Below is a small trained network, with its code and all its weights. Each question gives an input and a class and asks what happens when units are switched off, that is, made to give their printed mean instead of their output.

import numpy as np


def w(rows, s, z=0):
    codes = np.array(rows[::2]) - 128.0
    scale = np.full(codes.shape[1], s)
    scale[-1] = z or s
    return codes * scale


def norm(h):
    return h / np.sqrt((h * h).mean(-1, keepdims=True) + 1e-5)


def f(y):
    return y / 2 * (1 + np.tanh(0.7978845608 * (y + 0.044715 * y**3)))


def log_softmax(a):
    a = a - a.max(-1, keepdims=True)
    return a - np.log(np.exp(a).sum(-1, keepdims=True))


def net(x, mask):
    res = np.array(x, float).reshape(1, 8) / 4 @ E
    u = 0
    for l in range(2):
        y = f(norm(res) @ A[l][:, :-1].T + A[l][:, -1])
        res = res + np.where(mask[u : u + 12], y, B[l][:, -1]) @ B[l][:, :-1]
        u += 12
    return log_softmax(norm(res)[-1] @ U[:, :-1].T + U[:, -1])


A, B = {}, {}
E = w([
[100,136,104,60,99,205,107,143],'x0',
[77,174,107,138,45,70,47,88],'x1',
[105,131,224,140,188,166,76,59],'x2',
[128,128,128,130,126,127,128,127],'x3',
[97,79,234,118,2,121,201,113],'x4',
[127,130,129,129,125,127,130,124],'x5',
[23,143,117,41,185,44,183,109],'x6',
[128,158,192,116,148,110,111,232],'x7',
],0.0041)
A[0] = w([
[97,123,155,186,168,175,167,132,47],'0.n1',
[123,151,199,109,159,89,106,194,172],'0.n2',
[150,126,36,117,82,109,179,149,117],'0.n3',
[174,108,134,130,176,178,215,138,126],'0.n4',
[69,132,87,106,175,103,104,133,61],'0.n5',
[108,183,125,161,53,89,56,119,93],'0.n6',
[129,142,179,101,134,102,78,206,71],'0.n7',
[167,65,97,107,131,132,123,1,181],'0.n8',
[76,143,161,60,111,103,181,111,72],'0.n9',
[44,95,135,110,123,220,96,138,38],'0.n10',
[178,105,148,121,176,168,189,146,4],'0.n11',
[203,170,176,122,114,138,98,174,100],'0.n12',
],0.0072,0.0023)
B[0] = w([
[130,141,180,113,159,97,86,148,145],'0.n1',
[70,88,81,197,124,109,147,128,230],'0.n2',
[57,177,181,152,128,118,99,201,214],'0.n3',
[111,128,109,38,79,58,40,198,249],'0.n4',
[162,109,128,84,101,164,180,87,174],'0.n5',
[156,92,112,57,154,81,83,128,226],'0.n6',
[88,40,44,133,73,158,106,108,177],'0.n7',
[50,71,109,190,122,109,127,230,255],'0.n8',
[191,131,86,112,184,155,170,107,230],'0.n9',
[95,141,106,125,118,189,124,135,170],'0.n10',
[133,97,96,86,106,81,2,90,183],'0.n11',
[93,113,93,161,136,129,173,118,204],'0.n12',
],0.0065,0.0027)
A[1] = w([
[84,134,234,150,195,181,67,35,85],'1.n1',
[197,221,91,130,66,97,171,200,132],'1.n2',
[145,137,151,195,92,141,52,178,146],'1.n3',
[101,199,106,136,62,85,75,49,43],'1.n4',
[245,141,135,194,72,178,86,144,79],'1.n5',
[140,194,85,111,224,127,135,118,100],'1.n6',
[114,187,42,142,139,214,77,131,172],'1.n7',
[146,151,54,151,218,131,91,146,86],'1.n8',
[134,148,133,137,79,2,70,90,251],'1.n9',
[60,154,88,152,120,112,127,231,177],'1.n10',
[203,105,113,166,86,191,73,139,61],'1.n11',
[121,55,235,79,50,123,209,119,136],'1.n12',
],0.0066,0.0026)
B[1] = w([
[77,228,139,150,143,137,137,241,163],'1.n1',
[58,202,230,114,219,201,82,122,170],'1.n2',
[43,134,127,86,191,96,193,70,217],'1.n3',
[147,122,93,42,128,77,72,241,131],'1.n4',
[103,187,43,47,186,34,253,119,172],'1.n5',
[169,148,114,140,60,83,196,109,158],'1.n6',
[142,91,200,106,47,157,154,134,208],'1.n7',
[218,163,185,179,5,122,129,107,190],'1.n8',
[205,84,161,117,210,220,139,177,240],'1.n9',
[135,87,161,193,129,142,105,28,254],'1.n10',
[91,129,73,53,172,61,186,96,172],'1.n11',
[241,200,67,166,85,134,69,79,202],'1.n12',
],0.0058,0.0049)
U = w([
[99,162,64,62,166,77,223,99,98],'0',
[174,103,99,50,135,104,12,200,89],'1',
[241,205,143,157,34,160,132,83,54],'2',
[59,42,85,203,77,134,116,133,48],'3',
[49,230,190,150,164,181,106,192,87],'4',
[139,114,136,119,131,159,126,105,253],'5',
[141,112,149,119,123,178,148,123,233],'6',
],0.011,0.0057)

Each question gives the input, the list of numbers given to net, and the class t.
The units are the neurons (one row each of A and B). Each row of codes is followed by its name. A weight is (code - 128) times the scale printed after its matrix; where a second scale follows, it is the last column's (A, B and U).
mask holds one flag per neuron, layer by layer. A switched-off neuron (its flag False) gives its mean, the last column of its row in B, instead of its output. The means were averaged over made-up inputs and are rounded, as every weight is.
A unit's drop is (log p(t) with every unit on - log p(t) with that unit switched off) / (log p(t) with every unit on - log p(t) with every unit switched off).
The circuit of an input: a set's keep is (log p(t) with only the set's units on - log p(t) with every unit switched off) / (log p(t) with every unit on - log p(t) with every unit switched off). Starting from the 12 units with the biggest drops (on a tie, the unit counted first), units are removed one at a time, each time the one whose removal leaves the highest keep (on an exact tie, the one counted first), for as long as the keep stays at least 0.8.
units of the circuit, in order: the units of the circuit, biggest drop first
unit that matters most: the unit with the biggest drop
top k neurons: the k neurons with the biggest drops, biggest first
top k neurons in layer l: the k neurons of layer l with the biggest drops, biggest first
input [8,0,-2,-3,-7,0,-5,8], class 3: units of the circuit, in order => (0.n7; 0.n12; 1.n10)
input [4,-2,-1,6,8,2,7,7], class 2: unit that matters most => 1.n12
input [-5,1,-7,-1,-3,0,-8,-8], class 0: top 2 neurons => (1.n5; 1.n3)
input [5,-8,-7,-5,5,1,7,-5], class 1: units of the circuit, in order => (0.n4; 1.n3)
input [-7,-3,-8,6,-3,-1,2,-1], class 4: units of the circuit, in order => (1.n2; 0.n3)
input [2,6,8,-6,7,5,7,-3], class 4: units of the circuit, in order => (1.n1; 0.n4)
input [6,-6,-8,-3,6,-2,-3,0], class 4: units of the circuit, in order => (1.n2; 0.n3)
input [5,-6,5,-4,0,-6,-4,7], class 3: units of the circuit, in order => (0.n2; 0.n7; 1.n9)
input [2,-3,0,1,-7,3,-8,4], class 0: top 2 neurons => (1.n5; 1.n11)
input [1,5,4,4,-3,3,6,7], class 3: units of the circuit, in order => (0.n7; 0.n2)
input [2,4,6,4,5,1,3,-5], class 4: top 3 neurons => (1.n1; 0.n4; 0.n7)
input [4,7,0,-3,-1,-1,-8,5], class 0: top 2 neurons => (1.n5; 0.n4)
input [-8,-2,-5,-5,2,6,1,-8], class 3: top 2 neurons => (0.n8; 1.n10)
input [4,4,-8,-8,7,4,7,3], class 4: unit that matters most => 1.n2
input [-4,6,-1,2,6,-4,-7,7], class 0: units of the circuit, in order => (1.n5; 1.n3)
input [1,-7,-3,-2,-8,-3,-2,8], class 2: top 2 neurons in layer 1 => (1.n8; 1.n10)
input [-4,7,-4,-2,2,7,5,-1], class 1: units of the circuit, in order => (1.n4; 1.n9)
input [-4,-8,8,-6,-6,5,1,-7], class 1: top 2 neurons => (0.n4; 0.n11)
input [4,0,-3,0,-8,-6,-6,2], class 2: top 2 neurons in layer 1 => (1.n8; 1.n7)
input [-7,3,-8,-5,-8,8,3,7], class 2: units of the circuit, in order => (1.n8; 0.n4)
input [7,0,7,-2,5,7,-3,3], class 4: top 3 neurons in layer 1 => (1.n1; 1.n8; 1.n10)
input [-4,-3,-8,-1,-1,8,-3,-5], class 4: units of the circuit, in order => (1.n2; 0.n3)
input [-4,-1,-7,-3,1,-5,-2,3], class 4: units of the circuit, in order => (1.n2)
input [-6,-3,-1,-4,-5,2,5,-2], class 6: units of the circuit, in order => (1.n8; 1.n5)
input [-8,3,4,6,8,8,2,-8], class 2: top 2 neurons in layer 1 => (1.n12; 1.n3)
